Below is a small trained network, with its code and all its weights. Each question gives an input and a class and asks what happens when units are switched off, that is, made to give their printed mean instead of their output.

import numpy as np


def w(rows, s, z=0):
    codes = np.array(rows[::2]) - 128.0
    scale = np.full(codes.shape[1], s)
    scale[-1] = z or s
    return codes * scale


def f(y):
    return np.maximum(y, 0)


def log_softmax(a):
    a = a - a.max(-1, keepdims=True)
    return a - np.log(np.exp(a).sum(-1, keepdims=True))


def net(x, mask):
    res = np.array(x, float).reshape(1, 6) / 4 @ E
    y = f(res @ A[0][:, :-1].T + A[0][:, -1])
    res = res + np.where(mask, y, B[0][:, -1]) @ B[0][:, :-1]
    return log_softmax(res[-1] @ U[:, :-1].T + U[:, -1])


A, B = {}, {}
E = w([
[7,88,161,128,107,177,42],'x0',
[124,236,77,142,62,113,84],'x1',
[149,71,48,1,182,113,71],'x2',
[135,71,78,213,45,254,149],'x3',
[196,140,159,220,126,125,47],'x4',
[149,154,223,17,86,188,123],'x5',
],0.0071)
A[0] = w([
[148,114,112,83,196,98,121,137],'neuron 0',
[81,62,101,150,147,139,131,253],'neuron 1',
[134,140,141,75,92,177,9,184],'neuron 2',
[159,121,110,175,139,140,106,124],'neuron 3',
[120,154,98,125,145,88,109,103],'neuron 4',
[68,46,142,137,194,119,112,156],'neuron 5',
[159,122,174,218,112,133,88,71],'neuron 6',
[105,161,132,119,174,53,76,150],'neuron 7',
[148,94,106,59,202,75,120,215],'neuron 8',
[152,137,50,150,79,185,158,143],'neuron 9',
[87,62,73,135,110,194,108,170],'neuron 10',
[130,148,109,128,84,188,198,41],'neuron 11',
[147,136,111,154,170,107,162,194],'neuron 12',
[115,128,119,138,98,131,175,47],'neuron 13',
[54,119,160,58,141,141,174,172],'neuron 14',
[139,153,140,168,84,171,133,29],'neuron 15',
],0.011,0.0031)
B[0] = w([
[204,76,87,138,159,97,137,209],'neuron 0',
[133,145,164,100,95,149,71,214],'neuron 1',
[104,180,208,81,97,250,168,233],'neuron 2',
[131,137,154,74,137,128,111,177],'neuron 3',
[114,114,113,154,116,104,124,170],'neuron 4',
[154,133,163,94,107,187,83,209],'neuron 5',
[143,148,136,78,160,129,157,206],'neuron 6',
[111,113,98,170,80,109,65,214],'neuron 7',
[210,90,105,109,177,96,170,254],'neuron 8',
[168,90,117,114,131,124,84,221],'neuron 9',
[86,174,168,65,89,196,78,232],'neuron 10',
[135,86,125,133,109,146,104,179],'neuron 11',
[150,121,136,115,118,147,93,180],'neuron 12',
[133,116,126,133,125,151,111,148],'neuron 13',
[78,220,167,96,116,156,128,215],'neuron 14',
[145,99,117,133,153,118,143,181],'neuron 15',
],0.012,0.0095)
U = w([
[118,92,127,181,96,181,207,6],'0',
[152,132,126,86,233,133,254,102],'1',
[88,185,211,98,67,227,76,198],'2',
[23,215,63,193,94,62,102,30],'3',
[166,39,16,170,154,79,81,166],'4',
],0.0091,0.0022)

Each question gives the input, the list of numbers given to net, and the class t.
The units are the neurons (one row each of A and B). Each row of codes is followed by its name. A weight is (code - 128) times the scale printed after its matrix; where a second scale follows, it is the last column's (A, B and U).
mask holds one flag per neuron, in row order. A switched-off neuron (its flag False) gives its mean, the last column of its row in B, instead of its output. The means were averaged over made-up inputs and are rounded, as every weight is.
A unit's drop is (log p(t) with every unit on - log p(t) with that unit switched off) / (log p(t) with every unit on - log p(t) with every unit switched off).
The circuit of an input: a set's keep is (log p(t) with only the set's units on - log p(t) with every unit switched off) / (log p(t) with every unit on - log p(t) with every unit switched off). Starting from the 12 units with the biggest drops (on a tie, the unit counted first), units are removed one at a time, each time the one whose removal leaves the highest keep (on an exact tie, the one counted first), for as long as the keep stays at least 0.8.
circuit, biggest first: the units of the circuit, biggest drop first
unit that matters most: the unit with the biggest drop
top k neurons: the k neurons with the biggest drops, biggest first
drop when u is switched off: that unit's drop, to one decimal
input [-8,-3,-5,-1,5,-4], class 1: top 2 neurons -> (neuron 6; neuron 7)
input [-6,7,3,1,0,2], class 1: circuit, biggest first -> (neuron 10)
input [-8,1,-4,0,-3,2], class 4: circuit, biggest first -> (neuron 2; neuron 14)
input [-8,-4,-3,4,1,2], class 4: circuit, biggest first -> (neuron 2; neuron 14)
input [-1,2,6,-6,5,7], class 1: top 2 neurons -> (neuron 8; neuron 2)
input [-4,7,-6,-6,2,-8], class 3: top 2 neurons -> (neuron 8; neuron 0)
input [-8,5,-3,1,2,0], class 4: top 3 neurons -> (neuron 2; neuron 10; neuron 14)
input [1,-7,6,-3,2,8], class 1: top 2 neurons -> (neuron 8; neuron 0)
input [-2,-1,-7,2,-4,-7], class 4: top 4 neurons -> (neuron 2; neuron 14; neuron 10; neuron 5)
input [1,7,-6,-2,3,-7], class 3: top 2 neurons -> (neuron 8; neuron 0)
input [3,-2,6,-5,-2,2], class 1: top 3 neurons -> (neuron 8; neuron 0; neuron 10)
input [-2,3,-4,-5,7,-1], class 3: top 2 neurons -> (neuron 2; neuron 8)
input [-1,6,6,3,2,-8], class 4: top 4 neurons -> (neuron 2; neuron 14; neuron 9; neuron 5)
input [0,-3,4,-3,-6,1], class 1: top 2 neurons -> (neuron 8; neuron 14)
input [-8,6,4,-5,8,5], class 4: unit that matters most -> neuron 7
input [0,8,0,-6,4,-6], class 3: top 2 neurons -> (neuron 9; neuron 8)
input [-8,1,2,3,-6,7], class 1: drop when neuron 1 is switched off -> 0.1
input [-6,0,0,-1,1,5], class 1: drop when neuron 7 is switched off -> 0.1
input [6,5,-1,-8,-7,-7], class 3: drop when neuron 8 is switched off -> 0.0
